Rows, each followed by one of two labels for a hidden trait (new trait and labels in each part):
[  3  -7 -63   5   2   1  -2   7   3  -5  -3  -3  -2   4  -2 -18  -1  -2
   0   9   1 -39]  M
[-13  -5 -48   6   8  28  14  19 -25  -1   0  15 -48   9  -5  -4  -6  52
 -44  22   6 -46]  M
[ -8  -9  20   7   5  18   7   9  -4  13 -16  21 -23   2  -4   0  -3  39
 -28   6   2   5]  M
[  1 -10  15  -4   2   1   3   9 -11 -24  14   6  -1   3   2  27  -1 -13
  -2  -2   1  20]  B
[ -5 -11  16  -4   1   3   6   4 -14 -25  20   2  -6   0  -2  11   0 -27
  -8   1   1  20]  B
[  0  -1  22  -1   1   2   0  -4  18   7 -14  20  -6   0  -2  18  -1  16
  -2  11  -1  13]  M
[-21 -15 -44  -7   3  14   5  -4 -15  -9   8 -13 -26  -3  -4 -16  -1  39
 -21   1   6 -23]  M
[  6   3  -4   0   2   2   1  14 -32  13  -3   1  -2   6   2  30  -3   6
  -4  -9   3  -5]  B
[  9   0 -14  -9   2   6  -2  -1  40  20  -7  12  -4   8   1  27  -1  22
   1  11   2  12]  M
[-15   4  33   4   1   9  11   0 -10   4   7  -8 -17  -5  -2 -29   1  19
 -13 -11   3   8]  M
[  6  -7  26  -2   2   9   7  12  19 -36  24   9 -18   5   0  10  -2   9
 -14   6   1  35]  B
[ -6  -8  -1  -5   3  11   8   9 -48  -4   9   4 -17   0  -1  26  -1  11
 -23  -6   4   4]  B
[-22  -7 -50   4   5  20  12   6 -44  -7   1   1 -42   0  -9 -11  -3  63
 -35  10   5 -59]  M
[ -8  -5 -21 -13   2   9   1 -10  14  10   9  -1 -10   0  -1  14   0  34
 -17   3   3  -1]  M
[-14 -17 -52  -2   3  16   5  -1 -22 -19   8 -13 -21  -2  -5 -26  -1  23
 -29   3   3 -30]  M
[  0 -13 -53  -4   3  10   2   3   4 -14   0 -12 -14   4  -2 -20  -1  24
 -12  -6   3 -24]  M
[-11  -3 -10 -15   0   8   3 -11   5  10   4   2 -13  -2  -3  16   0  34
 -17   4   2   0]  M
[ -5 -12 -43  -4   2   7  -1  -2  -5  -8   3 -12  -5   1  -1 -17   0  11
  -5   0   2 -13]  M
[-13  -6  28  -7  -5 -13   2 -14 -38 -39  21 -20  11 -16  -2  -3   4 -28
  -3 -11  -3  18]  B
[11  3 27  1  1  7  4  6 26 -5 19  3 -8  3  1 -8  0  5  1  1  1 16]  M
[-10 -11   6  -4   3  10   9  10 -43 -16  13   2 -16   0  -2  29  -2  20
 -26  -2   3   3]  B
[ -4   5  33   4   2  11   6   5  12  10  11   1 -14   1  -2 -23   0  23
  -6  -7   2  13]  M
[  7   0  34   7   2   0  -2   6  11  13 -21  14   5   0   0 -10   0   6
   3  -3  -1  21]  M
[-29 -10  29  -6  -1  10  14  -6 -31 -36  29  -8 -20 -10  -6 -13   1  23
 -32   1   2   6]  B
[-23 -17 -49  -6   4  21   9  -4 -29 -15  11 -13 -37  -4  -6 -21  -1  46
 -39   0   6 -17]  M
[ -2  10 -24   7   0   0   5   2 -30  11  -3  -2 -11   1  -1   4  -1   8
 -10   3   1 -45]  B
[  1 -10  23  -3   1   0   3   9 -15 -20  13  -5  -1   1   1  19  -1  -6
 -11  -3   1  24]  B
[ -7  -5  28  -3   0   2   5   0   7 -30  27   0 -10  -5  -2  -1   2  -6
  -8   4  -1  20]  B
[  1   3 -32   6   2   6   3   8 -14   6  -5   7 -12   7  -2  -3  -3  10
 -13  12   2 -52]  B
[  3   5 -44   7   0  -5  -3   7  -8   1  -5   2   2   5   1  -7  -1 -11
   6   8  -1 -41]  M
[ 12  -2   1  -1   1  -9  -3  13  -6  -4   0   5  13   6   6  30  -1 -26
  16  -4   0  21]  B
[  6  -8  10  -4   0  -5  -2   7  10 -30  17   2   7   2   2  14   0 -17
   1   4  -1  43]  B
[-25  -1  37  -1   1  16  14  -3 -17  -7  24  -6 -34  -6  -6 -23   1  38
 -33  -4   3   2]  M
[-21  -3   1 -10   1  10   2 -13   9   8  -3   7  -9  -4  -2  17   0  36
 -15   6   2   1]  M
[ -7  -5  -2  -9   2   9   3  -5   9  19  -2  10 -16   1  -2  27   0  39
 -18   8   2   1]  M
[-23  -3  29   4   3  21  11  -1 -37  23   1  -1 -31  -8  -6 -30   0  46
 -31 -12   3  -2]  M
[  2  -4  22   5   2   4   1   2  10   8 -24  28 -10   0  -1  11  -1  19
 -11   8  -1  11]  M
[ -6  11 -33   3   1   3   4   1 -45  16  -1  -1 -10   0  -3   9  -1  10
 -11   0   1 -40]  B
[ -5  -4   7  -6   4  10   5  -1   8  14 -12  22 -21   3  -2  24  -2  49
 -23  12   2   3]  M
[-26 -15 -48  -2   2  16   9  -6 -40 -23  20 -21 -29  -8  -7 -37   0  35
 -39   0   4 -33]  M
[-18  -5  35  -4   0   7  10  -2 -33 -31  29  -2 -17  -4  -3  -6   1   6
 -18   3   2  16]  M

Next part:
[ 4 -4 -1 -3 12 11 -6  3 -2  4 12 -4  5  0 -4  7 11 -4  5  8]  J312
[ 24   5   1  -5  -3   9  -5 -12 -23  -3  22   4   0   3 -10  12   3   3
   9  -1]  J312
[  7  15  -1   1  -7   9   0  -1 -28  -2  13  12  -5   5  -5   8   3 -11
  -1  12]  J312
[ 23 -15   0  -6  13   3  -6 -16   4  -3  29 -17   6   1 -12   8  11  10
   3 -13]  J538
[ 14 -18  -2  -2  16   3  -3 -12  14  -4  22 -22   5   3 -10   1  16   4
  -4 -11]  J538
[ 10 -12  -4   5  12   3   0  -8   4  -4  19 -19   2   4 -10  -1  20  -5
 -12   1]  J538
[ 23 -10  -4   9   1   0   3 -20 -11 -10  29 -18  -3  10 -16   2  21  -5
 -18  -5]  J312
[ 26  14   3  -9 -12  10  -6 -15 -45  -2  26  16  -3   3  -8  16 -10   6
  19  -2]  J312
[ -6  21  -5  12 -10   6   6  10 -33  -2  -3  14 -11   7  -1   1   8 -26
 -18  29]  J312
[  9  18   0   1 -12   7   0  -1 -37   0  13  17  -6   4  -3   9  -3 -10
   3  14]  J312
[ 20 -32   0  -9  14  -3   0 -22  24 -20  18 -38  -3   5 -15  -7  16   2
 -14 -29]  J538
[  5 -26   2 -16  29   6  -8  -4  34  -5   9 -27   7  -4  -5  -1  10   8
   4 -18]  J538
[  4  34  -6  29 -31  -5  11  -2 -63   9  14  30  -6  10   0   6   0 -11
 -14  29]  J312
[ 20   0   1  -6   1  10  -6 -11 -17  -2  27   1   2   2 -10  13   4   3
  10  -2]  J312
[ 7  6 -1 -4  7 12 -6  2 -8  2 13  4  4  0 -4  9  6 -4  8  9]  J312
[ 25 -40   7 -31  20   3  -8 -25  42 -24  15 -39  -4  -2 -13  -3   3  12
   8 -45]  J538
[ 16  15   2  -8 -10  10  -5  -7 -34   1  19  18  -2   2  -5  14  -9   1
  16   5]  J312
[ 11  31  -2  13 -26  -1   4  -5 -57  10  16  32  -3   5   0  12  -9  -1
   5  21]  J312
[ -9 -11 -10  19  14   0   8   5   9  -7   4 -25  -4   9  -7 -11  30 -27
 -39  17]  J538
[  8  -2  -4   6   7   6   0  -3 -13  -4  16 -10  -1   5  -8   2  19 -11
 -13   9]  J312
[  9  -8  -3  -1  15   7  -4  -1   7   0  15 -12   6   1  -8   4  17  -4
  -3   2]  J538
[ -8  30  -2   6 -13   7   0  14 -45  15   2  35   1   0   8   9 -11  -8
  11  31]  J312
[-15 -21  -9  13  21  -1   7   8  26  -8  -4 -32  -4   6  -6 -16  33 -26
 -41  11]  J538
[  6  28  -3  15 -22   2   5  -1 -51   3  12  27  -8   8   0   7  -5 -12
  -4  22]  J312
[ 23 -28   2 -15  16   1  -6 -21  27 -10  24 -31   3   1 -13   0   9  13
   2 -30]  J538
[12  0  0 -7 10 12 -7 -1 -8  3 15  0  5 -1 -5 10  6  0  8  7]  J312
[ 32  -7   2  -7   3   6  -6 -23 -13  -4  34   2   4   3 -15  13   8  12
  10 -13]  J312
[ 18 -21  -1  -5  15   2  -4 -16  14  -6  25 -24   5   3 -13   3  14   7
  -2 -15]  J538
[  4   7  -2   2  -9  10  -1   2 -12  -1  11   3  -1   3  -5   6  12 -12
  -4  15]  J312
[ 16  21   0   3 -22   4   2  -9 -45  -2  17  21  -8   6  -6  10  -6  -6
   3   7]  J312
[ 19 -18  -4   7   6  -2   3 -19   0 -11  28 -26  -2   9 -16  -2  23  -6
 -20  -8]  J538
[  7  20  -5  16 -24   0  10  -3 -51  -6  10  16 -15  12  -6   2   5 -23
 -27  22]  J312
[ 14  12  -2   1 -10   7   1  -7 -34  -7  16   8  -8   7  -9   7   4 -12
  -5  11]  J312
[  7  -9  -2  -3  16   7  -5  -2   5   0  17 -11   6   0  -7   4  14   0
   0   1]  J538
[  1  11  -4   5  -2   9   1   4 -20  -2   9   5  -5   5  -3   4  11 -17
 -10  18]  J312
[  1 -10  -3  -2  19   7  -6   4  13   2  10 -12   6  -1  -3   3  15  -4
  -4   6]  J538
[ 19 -27   0  -6  15   0  -3 -20  19 -11  24 -30   2   3 -14  -2  14   7
  -6 -20]  J538
[ 13   3  -3   7  -4   5   2 -10 -28  -8  20  -3  -6   8 -12   5  13 -12
 -11   6]  J312
[ 36 -21  -6  17  -7 -10   9 -38 -13 -19  42 -34  -9  18 -27  -3  28  -5
 -37 -21]  J538
[  8  18  -3   7 -15   5   4  -2 -38  -4  11  16 -10   8  -7   5   3 -18
  -8  14]  J312
[ -3  20   0  -4  -1  14  -4  12 -22   5   0  18  -1  -1   3   9  -3 -11
  10  22]  J312
[  0 -10  -7  12  12   2   4   1   6  -5  15 -18  -2   7  -9  -5  27 -18
 -26  11]  J538
[  9  17  -1   1 -11   9   0   0 -33  -1  11  18  -5   4  -3   9  -1 -10
   3  15]  J312
[  7 -12  -2  -5  21   8  -6  -2  10   2  16 -14   7  -1  -5   4  13   1
   1  -2]  J538
[ 22 -14   0  -9  14   6  -8 -15   7  -1  28 -16   8   0 -10   9   9  10
  10 -15]  J538
[  7  -7  -2  -3  15   8  -6  -2   2   1  16 -10   6   1  -5   6  13   0
   3   0]  J538
[ 10 -15  -1  -4  20   5  -5  -6  13  -2  17 -18   6   1  -8   2  15   2
  -2  -6]  J538
[ 10  20  -2   6 -18   4   4  -4 -43  -2  12  18  -9   7  -4   7  -1 -12
  -3  17]  J312
[  0  21  -5  14 -18   3   8   2 -45  -2   6  19 -12   9  -3   2   4 -22
 -17  26]  J312
[  1 -33   6 -31  32   9 -10  -1  56 -12  -6 -31   1  -7  -4  -6   3   5
  10 -30]  J538
[ 2 -2 -3  1 14  9 -3  3  2  1  9 -9  5  1 -5  4 16 -9 -5 12]  J312
[ 24 -14  -1  -4  11   3  -5 -18   1  -3  30 -20   5   3 -13   6  13   9
   1 -15]  J538
[-11  20  -3   5  -2  11   2  16 -24   3  -7  18  -5   2   3   3   6 -23
  -8  32]  J312
[ 22  13   4 -12  -8  11  -6  -9 -31   1  22  16  -1   1  -7  16  -8   6
  22   0]  J312
[  5   2  -3   3   5   9  -1   1 -12  -2  11  -2  -2   4  -5   4  14 -13
  -6  17]  J312
